Below are the code and all the weights of a small trained network. Each question names an input and a class and asks about switching units off, where a switched-off unit gives its printed mean instead of its output.

import numpy as np


def w(rows, s, z=0):
    codes = np.array(rows[::2]) - 128.0
    scale = np.full(codes.shape[1], s)
    scale[-1] = z or s
    return codes * scale


def norm(h):
    return h / np.sqrt((h * h).mean(-1, keepdims=True) + 1e-5)


def f(y):
    return np.maximum(y, 0)


def log_softmax(a):
    a = a - a.max(-1, keepdims=True)
    return a - np.log(np.exp(a).sum(-1, keepdims=True))


def net(x, mask):
    res = np.array(x, float).reshape(1, 5) / 4 @ E
    u = 0
    for l in range(4):
        y = f(norm(res) @ A[l][:, :-1].T + A[l][:, -1])
        res = res + np.where(mask[u : u + 10], y, B[l][:, -1]) @ B[l][:, :-1]
        u += 10
    return log_softmax(norm(res)[-1] @ U[:, :-1].T + U[:, -1])


A, B = {}, {}
E = w([
[149,214,151,254,222,168,67,54,157,188],'x0',
[146,133,248,169,174,62,155,124,170,107],'x1',
[47,192,158,168,91,148,110,135,32,41],'x2',
[29,213,105,175,97,49,232,198,199,76],'x3',
[72,99,123,226,188,218,93,214,75,121],'x4',
],0.0069)
A[0] = w([
[137,154,217,140,111,60,166,128,104,116,107],'L0N1',
[137,121,158,68,127,139,109,78,55,102,63],'L0N2',
[112,162,99,211,101,170,150,100,79,123,131],'L0N3',
[111,153,74,93,52,85,215,95,254,161,96],'L0N4',
[142,144,183,157,199,183,118,142,157,253,61],'L0N5',
[112,190,135,200,231,104,86,55,142,178,3],'L0N6',
[90,101,52,99,98,140,183,199,133,137,55],'L0N7',
[171,107,52,68,108,70,187,117,195,110,51],'L0N8',
[205,54,140,100,110,186,53,115,172,226,176],'L0N9',
[116,191,86,226,165,127,189,174,207,171,114],'L0N10',
],0.0083,0.0041)
B[0] = w([
[99,96,132,164,177,64,103,112,141,144,196],'L0N1',
[112,142,140,169,86,106,172,161,135,237,167],'L0N2',
[127,147,127,140,123,139,103,188,100,125,188],'L0N3',
[175,57,143,144,146,89,51,173,174,164,252],'L0N4',
[91,128,76,176,138,104,69,103,200,117,208],'L0N5',
[195,159,72,147,129,175,167,178,159,83,215],'L0N6',
[130,55,88,40,108,171,171,119,140,116,201],'L0N7',
[91,171,143,106,41,119,45,148,146,137,220],'L0N8',
[174,83,127,118,229,105,197,115,71,139,255],'L0N9',
[126,153,254,185,75,122,122,76,85,196,226],'L0N10',
],0.0094,0.0077)
A[1] = w([
[144,210,152,82,91,117,133,166,81,180,102],'L1N1',
[44,175,128,171,130,203,133,174,11,174,55],'L1N2',
[99,130,106,156,123,163,180,90,155,96,60],'L1N3',
[77,129,162,142,117,120,160,69,93,41,113],'L1N4',
[107,69,81,96,147,130,216,79,100,34,102],'L1N5',
[87,91,80,98,124,146,22,177,160,77,82],'L1N6',
[102,51,119,95,153,66,170,153,111,122,91],'L1N7',
[97,226,157,187,89,113,203,167,131,11,108],'L1N8',
[112,178,145,129,88,78,153,80,202,87,93],'L1N9',
[75,144,128,86,117,91,138,130,152,2,2],'L1N10',
],0.0085,0.0033)
B[1] = w([
[84,128,135,169,144,119,89,123,148,134,168],'L1N1',
[118,205,122,152,132,191,167,84,87,129,253],'L1N2',
[120,136,145,156,104,83,148,136,148,160,132],'L1N3',
[129,121,132,164,135,150,111,98,93,170,162],'L1N4',
[129,166,188,74,146,81,141,181,146,139,180],'L1N5',
[110,136,112,110,116,125,214,156,79,120,217],'L1N6',
[124,100,145,118,158,112,136,177,110,102,249],'L1N7',
[62,100,189,137,191,116,92,152,57,135,244],'L1N8',
[119,115,158,98,151,124,74,135,154,160,187],'L1N9',
[255,107,120,130,184,88,157,117,135,118,161],'L1N10',
],0.01,0.005)
A[2] = w([
[134,207,62,111,84,140,183,115,101,131,211],'L2N1',
[228,110,66,72,130,156,113,42,56,208,119],'L2N2',
[66,200,156,159,57,141,169,60,103,178,153],'L2N3',
[213,178,64,126,159,166,130,2,205,137,125],'L2N4',
[60,142,45,79,48,195,150,136,207,130,6],'L2N5',
[124,123,133,163,113,119,106,134,98,207,81],'L2N6',
[102,137,163,162,162,74,91,116,245,148,34],'L2N7',
[138,122,154,101,38,47,103,100,155,136,83],'L2N8',
[109,157,28,36,73,189,113,152,210,75,54],'L2N9',
[210,154,82,178,235,181,109,99,182,70,43],'L2N10',
],0.0077,0.0019)
B[2] = w([
[37,113,129,120,132,94,22,137,93,182,167],'L2N1',
[21,119,188,181,232,59,102,178,106,82,243],'L2N2',
[76,125,168,106,139,148,38,23,134,110,217],'L2N3',
[154,83,44,161,33,178,226,155,68,95,203],'L2N4',
[126,171,101,65,42,158,135,143,93,94,168],'L2N5',
[126,76,142,138,167,149,89,110,154,129,211],'L2N6',
[156,87,137,128,162,112,74,124,223,78,255],'L2N7',
[136,132,186,101,117,104,16,146,182,120,235],'L2N8',
[184,250,20,87,89,134,131,113,55,191,179],'L2N9',
[161,134,40,165,1,171,150,154,190,107,247],'L2N10',
],0.0076,0.005)
A[3] = w([
[130,147,103,98,38,183,193,79,116,151,27],'L3N1',
[154,170,104,146,138,149,123,117,103,148,60],'L3N2',
[152,74,94,71,127,136,157,107,92,117,103],'L3N3',
[97,86,147,192,122,165,125,123,122,92,159],'L3N4',
[154,156,129,192,165,159,196,147,144,96,34],'L3N5',
[131,154,185,137,120,84,112,121,254,128,34],'L3N6',
[117,124,200,112,104,73,158,121,150,80,33],'L3N7',
[164,93,118,74,161,136,153,37,66,172,2],'L3N8',
[85,140,99,101,31,120,135,138,150,136,100],'L3N9',
[165,105,78,113,145,117,131,74,67,182,128],'L3N10',
],0.0093,0.0022)
B[3] = w([
[151,148,156,91,86,203,2,146,148,92,150],'L3N1',
[129,105,84,167,136,164,86,90,88,70,158],'L3N2',
[87,166,153,83,99,73,159,133,78,143,190],'L3N3',
[77,148,102,124,128,126,76,61,188,176,228],'L3N4',
[158,99,80,106,35,141,100,103,217,232,194],'L3N5',
[126,72,45,97,159,19,47,116,165,117,254],'L3N6',
[91,156,47,230,189,105,168,154,170,157,182],'L3N7',
[92,156,206,109,150,64,212,163,109,63,160],'L3N8',
[163,74,154,61,52,198,135,75,168,192,185],'L3N9',
[74,177,197,126,185,67,138,178,132,171,177],'L3N10',
],0.0075,0.006)
U = w([
[135,69,150,155,149,50,39,138,220,151,187],'0',
[216,114,6,213,135,205,165,95,163,129,156],'1',
[112,86,152,87,216,77,209,192,32,142,153],'2',
[180,168,147,135,79,145,197,85,117,76,2],'3',
[191,172,152,114,114,174,162,116,137,66,4],'4',
[118,139,105,26,13,151,116,169,98,132,140],'5',
[42,186,167,199,143,200,75,92,75,122,164],'6',
[160,110,162,96,87,216,137,52,146,68,50],'7',
],0.013,0.0062)

Each question gives the input, the list of numbers given to net, and the class t.
The units are the neurons (one row each of A and B). Each row of codes is followed by its name. A weight is (code - 128) times the scale printed after its matrix; where a second scale follows, it is the last column's (A, B and U).
mask holds one flag per neuron, layer by layer. A switched-off neuron (its flag False) gives its mean, the last column of its row in B, instead of its output. The means were averaged over made-up inputs and are rounded, as every weight is.
A unit's drop is (log p(t) with every unit on - log p(t) with that unit switched off) / (log p(t) with every unit on - log p(t) with every unit switched off).
The circuit of an input: a set's keep is (log p(t) with only the set's units on - log p(t) with every unit switched off) / (log p(t) with every unit on - log p(t) with every unit switched off). Starting from the 12 units with the biggest drops (on a tie, the unit counted first), units are removed one at a time, each time the one whose removal leaves the highest keep (on an exact tie, the one counted first), for as long as the keep stays at least 0.8.
units of the circuit, in order: the units of the circuit, biggest drop first
top k neurons: the k neurons with the biggest drops, biggest first
k most important neurons of layer l: the k neurons of layer l with the biggest drops, biggest first
drop when u is switched off: that unit's drop, to one decimal
input [7,-3,2,1,-1], class 6: top 3 neurons -> (L0N10; L0N4; L1N8)
input [7,4,-3,1,-6], class 1: 2 most important neurons of layer 2 -> (L2N4; L2N10)
input [0,-2,-1,-2,-2], class 2: units of the circuit, in order -> (L0N9)
input [7,-1,-5,-6,-8], class 1: top 2 neurons -> (L2N10; L2N4)
input [0,-3,3,1,-1], class 6: units of the circuit, in order -> (L0N4; L1N2)
input [4,3,7,-2,-4], class 6: top 3 neurons -> (L0N4; L1N8; L0N5)
input [-8,0,7,-1,5], class 2: top 2 neurons -> (L0N10; L0N8)
input [-4,-8,-8,1,1], class 2: units of the circuit, in order -> (L0N9; L0N5)
input [-5,0,-6,2,-3], class 5: top 4 neurons -> (L0N8; L0N10; L0N7; L1N6)
input [3,4,-6,-7,2], class 1: top 2 neurons -> (L0N5; L2N10)
input [4,-7,0,-1,1], class 1: 2 most important neurons of layer 0 -> (L0N8; L0N9)
input [-7,-2,6,8,-7], class 0: top 2 neurons -> (L1N10; L2N8)
input [-5,-3,-2,-1,-6], class 5: 2 most important neurons of layer 2 -> (L2N9; L2N7)
input [0,-4,-7,-1,6], class 2: units of the circuit, in order -> (L0N9)
input [-1,-7,-1,4,6], class 5: 2 most important neurons of layer 0 -> (L0N7; L0N9)
input [-3,-4,5,5,2], class 2: top 2 neurons -> (L0N7; L1N10)
input [6,-2,-1,4,2], class 6: top 2 neurons -> (L0N10; L0N4)
input [-3,-7,-7,-1,-5], class 2: 2 most important neurons of layer 0 -> (L0N9; L0N10)
input [5,6,-5,-5,-7], class 1: 2 most important neurons of layer 2 -> (L2N4; L2N10)
input [6,2,2,-1,-1], class 1: units of the circuit, in order -> (L0N6)
input [5,-6,6,-8,-5], class 6: 3 most important neurons of layer 0 -> (L0N4; L0N2; L0N7)
input [-2,-7,1,8,4], class 5: drop when L0N7 is switched off -> 3.6
